Here is a tiny trained network, its code and every weight. The questions are about switching its units off for an input and a class, where a switched-off unit gives its printed mean instead of its output.

import numpy as np


def w(rows, s, z=0):
    codes = np.array(rows[::2]) - 128.0
    scale = np.full(codes.shape[1], s)
    scale[-1] = z or s
    return codes * scale


def norm(h):
    return h / np.sqrt((h * h).mean(-1, keepdims=True) + 1e-5)


def f(y):
    return np.maximum(y, 0)


def log_softmax(a):
    a = a - a.max(-1, keepdims=True)
    return a - np.log(np.exp(a).sum(-1, keepdims=True))


def net(x, mask):
    res = np.array(x, float).reshape(1, 6) / 4 @ E
    u = 0
    for l in range(2):
        y = f(norm(res) @ A[l][:, :-1].T + A[l][:, -1])
        res = res + np.where(mask[u : u + 5], y, B[l][:, -1]) @ B[l][:, :-1]
        u += 5
    return log_softmax(norm(res)[-1] @ U[:, :-1].T + U[:, -1])


A, B = {}, {}
E = w([
[97,122,101,174,169,209,201,123,166,161,148,1],'x0',
[199,97,128,118,172,56,142,81,80,185,136,143],'x1',
[140,46,34,141,140,166,101,111,111,119,101,123],'x2',
[157,115,93,86,111,90,173,64,78,138,82,31],'x3',
[164,108,88,89,167,205,164,81,131,85,63,112],'x4',
[184,114,64,128,162,153,93,122,61,111,238,127],'x5',
],0.0053)
A[0] = w([
[113,97,81,206,138,200,136,209,173,85,194,107,132],'0.n1',
[151,103,87,102,124,138,28,80,29,196,186,253,34],'0.n2',
[27,137,115,158,152,208,155,70,196,134,21,123,4],'0.n3',
[151,147,138,128,82,100,124,204,240,94,155,182,139],'0.n4',
[82,166,108,141,148,154,104,217,147,122,144,157,6],'0.n5',
],0.0052,0.0035)
B[0] = w([
[182,201,148,168,225,133,113,74,149,216,112,127,248],'0.n1',
[37,14,92,173,156,181,74,97,99,23,175,174,253],'0.n2',
[50,2,71,87,49,178,200,197,89,171,49,120,225],'0.n3',
[76,212,183,190,104,149,90,121,118,190,173,158,250],'0.n4',
[67,163,104,217,163,67,75,62,221,170,83,241,169],'0.n5',
],0.0061,0.004)
A[1] = w([
[194,141,65,89,150,170,128,147,156,155,178,66,4],'1.n1',
[145,125,134,116,111,81,146,42,75,88,93,128,58],'1.n2',
[137,156,215,121,73,111,95,163,155,106,132,158,47],'1.n3',
[145,68,121,105,38,150,188,177,194,141,96,118,74],'1.n4',
[108,155,194,99,3,72,138,192,155,98,155,209,88],'1.n5',
],0.0071,0.0038)
B[1] = w([
[230,220,104,196,149,118,193,151,127,61,179,73,173],'1.n1',
[232,130,125,65,59,72,124,97,158,150,51,146,177],'1.n2',
[64,192,190,131,121,93,128,219,147,38,2,112,199],'1.n3',
[63,78,110,64,116,185,215,158,174,183,151,91,192],'1.n4',
[101,151,151,35,126,92,87,166,67,41,148,92,253],'1.n5',
],0.0082,0.0053)
U = w([
[241,138,172,47,156,39,173,42,199,179,28,86,68],'0',
[35,44,82,79,61,235,215,186,193,204,52,57,252],'1',
[97,10,75,197,223,180,4,86,63,38,213,229,147],'2',
[233,198,32,209,231,235,186,77,98,63,176,57,69],'3',
[161,159,180,194,109,92,177,168,136,220,235,35,59],'4',
[41,210,199,235,179,210,52,158,234,219,150,205,139],'5',
[3,234,246,40,82,50,38,228,95,15,60,163,137],'6',
[219,45,87,18,43,46,26,54,77,75,84,183,121],'7',
],0.0071,0.0038)

Each question gives the input, the list of numbers given to net, and the class t.
The units are the neurons (one row each of A and B). Each row of codes is followed by its name. A weight is (code - 128) times the scale printed after its matrix; where a second scale follows, it is the last column's (A, B and U).
mask holds one flag per neuron, layer by layer. A switched-off neuron (its flag False) gives its mean, the last column of its row in B, instead of its output. The means were averaged over made-up inputs and are rounded, as every weight is.
A unit's drop is (log p(t) with every unit on - log p(t) with that unit switched off) / (log p(t) with every unit on - log p(t) with every unit switched off).
The circuit of an input: a set's keep is (log p(t) with only the set's units on - log p(t) with every unit switched off) / (log p(t) with every unit on - log p(t) with every unit switched off). Starting from all 10 units, units are removed one at a time, each time the one whose removal leaves the highest keep (on an exact tie, the one counted first), for as long as the keep stays at least 0.8.
units of the circuit, in order: the units of the circuit, biggest drop first
most important unit: the unit with the biggest drop
k most important neurons of layer l: the k neurons of layer l with the biggest drops, biggest first
drop when u is switched off: that unit's drop, to one decimal
input [2,-7,-3,-5,0,-1], class 5: units of the circuit, in order	0.n1
input [-3,-7,3,5,-1,3], class 7: units of the circuit, in order	0.n4, 1.n3
input [-2,-3,7,-2,-6,-1], class 5: units of the circuit, in order	0.n1, 1.n5
input [4,5,-8,-1,2,4], class 3: units of the circuit, in order	1.n1, 0.n4
input [-5,-7,0,8,8,-2], class 1: units of the circuit, in order	1.n4, 0.n3
input [-2,-7,4,4,1,6], class 3: units of the circuit, in order	1.n1, 0.n1
input [-2,-3,-8,8,8,6], class 0: 2 most important neurons of layer 1	1.n2, 1.n5
input [-8,-3,-6,7,8,0], class 7: 2 most important neurons of layer 0	0.n4, 0.n1
input [0,4,-5,0,4,7], class 2: 2 most important neurons of layer 0	0.n2, 0.n1
input [-5,-8,3,-6,2,4], class 5: 2 most important neurons of layer 0	0.n1, 0.n4
input [4,-8,7,-8,6,3], class 5: 3 most important neurons of layer 0	0.n1, 0.n5, 0.n2
input [0,-6,3,-5,-7,0], class 5: 2 most important neurons of layer 0	0.n1, 0.n5
input [3,-2,-4,1,-3,3], class 4: 2 most important neurons of layer 0	0.n2, 0.n4
input [-1,8,-7,5,-4,7], class 7: most important unit	1.n2
input [-4,3,1,-1,2,0], class 2: drop when 0.n2 is switched off	1.3
input [-3,8,-8,0,5,1], class 7: drop when 0.n2 is switched off	0.1
input [0,-5,-1,-5,8,-1], class 1: drop when 1.n4 is switched off	0.1
input [6,3,8,-2,-4,0], class 3: drop when 1.n1 is switched off	0.1
